Each row has a name. Each piece below is followed by the name of the row it came from, unless a question asks for something else. Each question is about the rows just above it.

q_499: [144 105 128 130 124]
q_724: [ 95 107 148 139 126]
q_877: [ 93  79 171  85  98]
q_96: [126 139 148  96 108]
q_680: [106 170 115 133 146]
q_794: [139 126  96 148 107]
q_381: [108 177  84 126  88]
q_398: [177 150 172 116  86]
q_33: [128  82  89 128 158]
q_73: [126 139  95 108 148]
Put [108  96 148 139 126] back in order: which row is it? : q_96
[ 95 107 126 139 148] is which row reordered? : q_724
Which row holds these entries in another order? [126 139 108  95 148] : q_73
Put [126 139 148 107  95] back in order: which row is it? : q_724

q_794: [158 147 118 119 127 104 115]
q_724: [153 148 134 116 140  98  92]
q_877: [157 145 109 132 121 104 119]
q_73: [153 116 134 140  97  92 148]
q_381: [145 132 121 157 105 119 109]
Put [104 115 118 119 127 147 158] back in order: which row is it? : q_794
Put [ 98 148 116  92 134 140 153] back in order: which row is it? : q_724
Which row holds these entries in another order? [105 119 109 145 132 121 157] : q_381

q_381: [130 119 107  93 113 140 123 102 101 128]
q_877: [ 95 102 104 138 130  85 102 132 122 110]
q_73: [136 118 115  98 114 144 127  98 108 128]
q_724: [ 97  92  81  99 124 125 128 114 107 102]
q_398: [136  99 144  98 114 108 127 115 128 118]
q_812: [134 144 154 161 143 128 139 153 158 132]
q_33: [144 143 153 161 132 158 139 154 128 133]
[144  98 114 108 127 115 128 118 136  99] is which row reordered? : q_398
[118 128 115 127 108 114  98 144  99 136] is which row reordered? : q_398
Put [ 98  98 108 114 115 118 127 128 136 144] back in order: which row is it? : q_73
[139 134 161 158 143 154 128 132 144 153] is which row reordered? : q_812

q_381: [128 123 135 117]
q_812: [155 126 148 127]
q_877: [126 152 151 130]
q_33: [117 128 124 135]
q_499: [110 129 107 128]
q_794: [151 126 153 130]
q_398: [110 129 110 122]
q_96: [107 125 133 124]
Put [126 130 151 153] back in order: which row is it? : q_794
Which row holds these entries in another order? [117 135 128 124] : q_33

q_73: [142 138 169 145 133]
q_499: [145 169 137 152 133]
q_381: [145 169 137 142 133]
Put [133 145 169 138 142] back in order: which row is it? : q_73
[145 169 152 133 137] is which row reordered? : q_499
Which row holds these entries in another order? [137 169 145 133 142] : q_381
[137 152 133 145 169] is which row reordered? : q_499

q_603: [ 93  98  91  97  88  87 164 167]
q_381: [129  87 143  90  96 136 163 139]
q_680: [ 94 155  94 137 140 132 122  95]
q_877: [ 94 146  96 149 114  93 119 161]
q_724: [ 98 110 103 110 104  94 152 152]
q_73: [ 89 150  92 158 137  91 114 158]
q_794: [108  93 119 102  95 105 165 157]
q_96: [ 96 140  94 137 132  94 122 155]
q_398: [129  87 143  90  96 136 163 136]
q_499: [129  87 143  90  96 136 163 160]
Put [ 94 110 103 104  98 152 110 152] back in order: which row is it? : q_724
Which row holds these entries in another order? [155 122  94 132 137  94 140  96] : q_96
Put [129 136 143  90  87 163  96 160] back in order: which row is it? : q_499
Put [137 132  94 122 155  96 140  94] back in order: which row is it? : q_96

q_603: [119 111 149 106 131 125 135 141 163 118 120 128 117 124 150 130 131  95
 130 128 102 112 141 126  84 129 135 103 129 133 140 134 113 157 137 118
 147 136 122 145 119 149 128]
q_680: [150 119 133 145 141 126 118 157 118 147  95 120 136 128  84 103 132 129
 129 128 117 135 111 125 102 106 112 112 137 131 149 130 163 135 141 130
 122 134 149 119 128 140 124]
q_381: [140 114 151 137 142 124 109 148 119 159 100 123 138 133 107 119 129 117
 134 133 114 135 127 115 110 122 117 120 131 142 136 138 158 125 151 133
 134 134 130 118 116 130 120]
q_812: [124 117 152 122 133 121 114 149 106 143 112 135 138 129 116 115 127  98
 146 117 112 127 132 122 113 132 141 130 123 151 147 130 145 116 158 145
 151 136 119 126 135 113 122]
q_794: [140 113 157 138 141 124 119 152 111 150 105 126 136 128  99 110 134 122
 129 130 117 134 120 121 108 114 119 119 130 137 144 129 147 128 143 129
 129 136 138 122 131 133 124]
q_398: [141 116 151 136 139 124 105 149 126 162 104 124 140 137 111 121 126 114
 136 141 112 136 117 113 110 124 111 118 132 142 142 131 162 124 153 134
 136 134 126 116 114 128 120]
q_877: [147 108 146 138 142 125  99 150 119 171  97 122 141 142 113 126 128 108
 138 144 109 136 120 108 104 129 111 113 133 142 146 131 172 132 159 139
 135 136 119 111 108 124 121]
q_724: [135 112 103 133 141 117 135 150 128 131 112 137 157 141  84 119 149 126
 125 136 118 124 130 128 118 106 131 163  95 134 147 129 149 111 129 130
 145 140 122 119 102 128 120]
q_33: [140 120 144 139 141 125 119 153 116 148 104 125 136 128  97 108 134 122
 130 124 117 134 115 123 109 112 118 119 132 137 139 125 164 129 142 129
 132 136 138 122 131 133 124]
q_73: [153 124 134 151 142 125 120 155 121 150  94 120 135 123  79 102 137 132
 130 121 117 135 108 126 102 102 113 111 141 133 137 128 169 135 140 128
 121 135 152 120 126 142 120]
Which row holds these entries in another order? [157 118 147  95 120 136 128  84 103 132 129 129 128 117 135 111 125 102
 106 112 112 137 131 149 130 163 135 141 130 122 134 149 119 128 140 124
 150 119 133 145 141 126 118] : q_680
[163 149 135 126 129 124 129 119 130 125 106 141 119 136 157 117 140 150
 141  95 130 102 118 111 134 122 128 118 149  84 147 145 103 137 131 112
 131 112 128 128 133 135 120] is which row reordered? : q_724
Put [131 163  95 134 147 129 149 111 129 130 145 140 122 119 102 128 120 135
 112 103 133 141 117 135 150 128 131 112 137 157 141  84 119 149 126 125
 136 118 124 130 128 118 106] back in order: which row is it? : q_724

q_96: [164 132 133 141 117 133 146]
q_724: [131 128 129 138 121 129 117]
q_680: [121 150 124 138 138 126 107]
q_603: [121 150 107 138 139 124 126]
q_381: [141 147 164 133 132 117 133]
q_73: [129 118 138 128 121 131 129]
Put [133 117 132 133 164 147 141] back in order: which row is it? : q_381
Put [126 124 139 138 107 150 121] back in order: which row is it? : q_603
Which row holds these entries in another order? [150 121 107 124 126 138 138] : q_680
Which row holds these entries in another order? [133 146 164 132 133 141 117] : q_96
Put [117 121 128 129 129 131 138] back in order: which row is it? : q_724

